Look-ups in named tables: a row name and a column name give one cell, copied from the table.

lep =
         kotoz  pud  vis  tid  sizos  denuki  rinim  balebar
sopebuz     48   -6   11  -32     40     -35      0      -34
leza        59   -8   11  -15     22      12     14      -18
pidudi     -25  -28   -9  -21     -2      43      8      -22
tekiz      -48  -13   40   -9     14       8     15       -8
dak        -95  -24   42  -22     -5     -25      1      -18
kef        -45  -18   11  -10      7      16     11      -10
pel        -46  -32   20  -32    -16      -3      2      -31
zek          4  -11  -45  -16      3     -21     -4      -17
rofuled     72  -12  -13  -30     24     -11      5      -34
terus      -56  -21   35  -24     19      12      8      -23

What is the vis of pidudi in lep?
-9
What is the pud of kef in lep?
-18
What is the tid of terus in lep?
-24
What is the kotoz of leza in lep?
59
What is the vis of zek in lep?
-45
What is the tid of tekiz in lep?
-9
What is the pud of leza in lep?
-8
What is the pud of terus in lep?
-21
What is the sizos of sopebuz in lep?
40
Which row has the largest vis? dak

belozop =
	zusit	kub	zeziki
gili	108	119	50
fet	171	168	209
muna	111	159	84
gepag	183	154	234
mumuzim	83	139	159
kesaba	150	156	179
tik	106	152	65
zope	149	155	179
leme	130	170	129
kizen	87	80	113
terefep	92	110	42

zeziki of muna is 84
kub of kesaba is 156
zusit of mumuzim is 83
zeziki of tik is 65
kub of fet is 168
zusit of terefep is 92
zeziki of kesaba is 179
zeziki of fet is 209
kub of zope is 155
zeziki of leme is 129
kub of gepag is 154
zeziki of gepag is 234
kub of leme is 170
zusit of zope is 149
kub of kizen is 80
zusit of kizen is 87
kub of terefep is 110
zeziki of gili is 50
zusit of gepag is 183
zeziki of terefep is 42
Row with the largest kub: leme

Table nedabuk
	nas	paf
vilutar	104	170
sog	218	99
sel	59	153
tubemeb	162	143
sez	133	149
nom	88	132
metezef	177	162
gekaz	103	160
risuz	116	134
poba	165	127
romo	144	91
talaz	166	131

What is the nas of risuz in nedabuk? 116
What is the nas of tubemeb in nedabuk? 162
What is the paf of nom in nedabuk? 132
What is the paf of metezef in nedabuk? 162
What is the paf of risuz in nedabuk? 134
What is the paf of tubemeb in nedabuk? 143
What is the nas of gekaz in nedabuk? 103
What is the nas of vilutar in nedabuk? 104
What is the paf of sez in nedabuk? 149
What is the nas of sog in nedabuk? 218
What is the nas of metezef in nedabuk? 177
What is the nas of talaz in nedabuk? 166
What is the paf of sog in nedabuk? 99
What is the paf of vilutar in nedabuk? 170
What is the nas of nom in nedabuk? 88

valek
columns: bizirak, saka, tal, fegisab, kamoza
difo: [-101, -145, -7, 418, 174]
dazi: [-117, -148, -71, -188, 158]
buvu: [-118, -126, -93, -769, 135]
fular: [-127, -152, -19, -28, 167]
nono: [-84, -159, -1, 587, 96]
fuludu: [-78, -130, 37, 666, 144]
mezi: [-131, -173, 89, 810, 204]
likopuv: [-77, -124, -88, 567, 151]
peza: [-105, -122, 32, 561, 206]
dosidu: [-91, -133, -122, -710, 21]
pumovem: [-53, -101, -96, -3, 96]

bizirak of peza: -105
saka of pumovem: -101
bizirak of nono: -84
tal of nono: -1
fegisab of difo: 418
saka of mezi: -173
kamoza of nono: 96
kamoza of difo: 174
kamoza of likopuv: 151
saka of fuludu: -130

Table nidal
      malam  budef  bepumiz  sekoda  fut  giranuf  duzev  bapa
rusa    130    129      125     103  100      116    146    52
kebe    106    117      102     161  107      111    101   193
zif     141     80      142     139   75      106    149   124

duzev of kebe = 101
bapa of rusa = 52
giranuf of rusa = 116
sekoda of rusa = 103
malam of kebe = 106
bepumiz of zif = 142
bapa of kebe = 193
fut of zif = 75
malam of zif = 141
budef of zif = 80
bepumiz of rusa = 125
budef of kebe = 117
budef of rusa = 129
giranuf of zif = 106
sekoda of kebe = 161

tonusuk:
,sivafil,mor,vuze,govelu
luno,44769,52981,67828,51200
kat,47474,62955,50051,85457
toponu,49129,53393,55926,1753
gefi,52074,49544,40493,66781
bar,62848,51901,57250,54804
sunibu,44056,53989,34976,46442
nivosit,61429,48041,71205,82756
zag,62328,53061,67854,44988
pek,38320,50844,57443,31162
tekeb,61925,44039,26397,62620
sasotaz,52920,50910,11688,61798

luno, vuze: 67828
toponu, mor: 53393
pek, govelu: 31162
luno, mor: 52981
tekeb, sivafil: 61925
sasotaz, sivafil: 52920
gefi, vuze: 40493
zag, vuze: 67854
kat, govelu: 85457
sasotaz, vuze: 11688

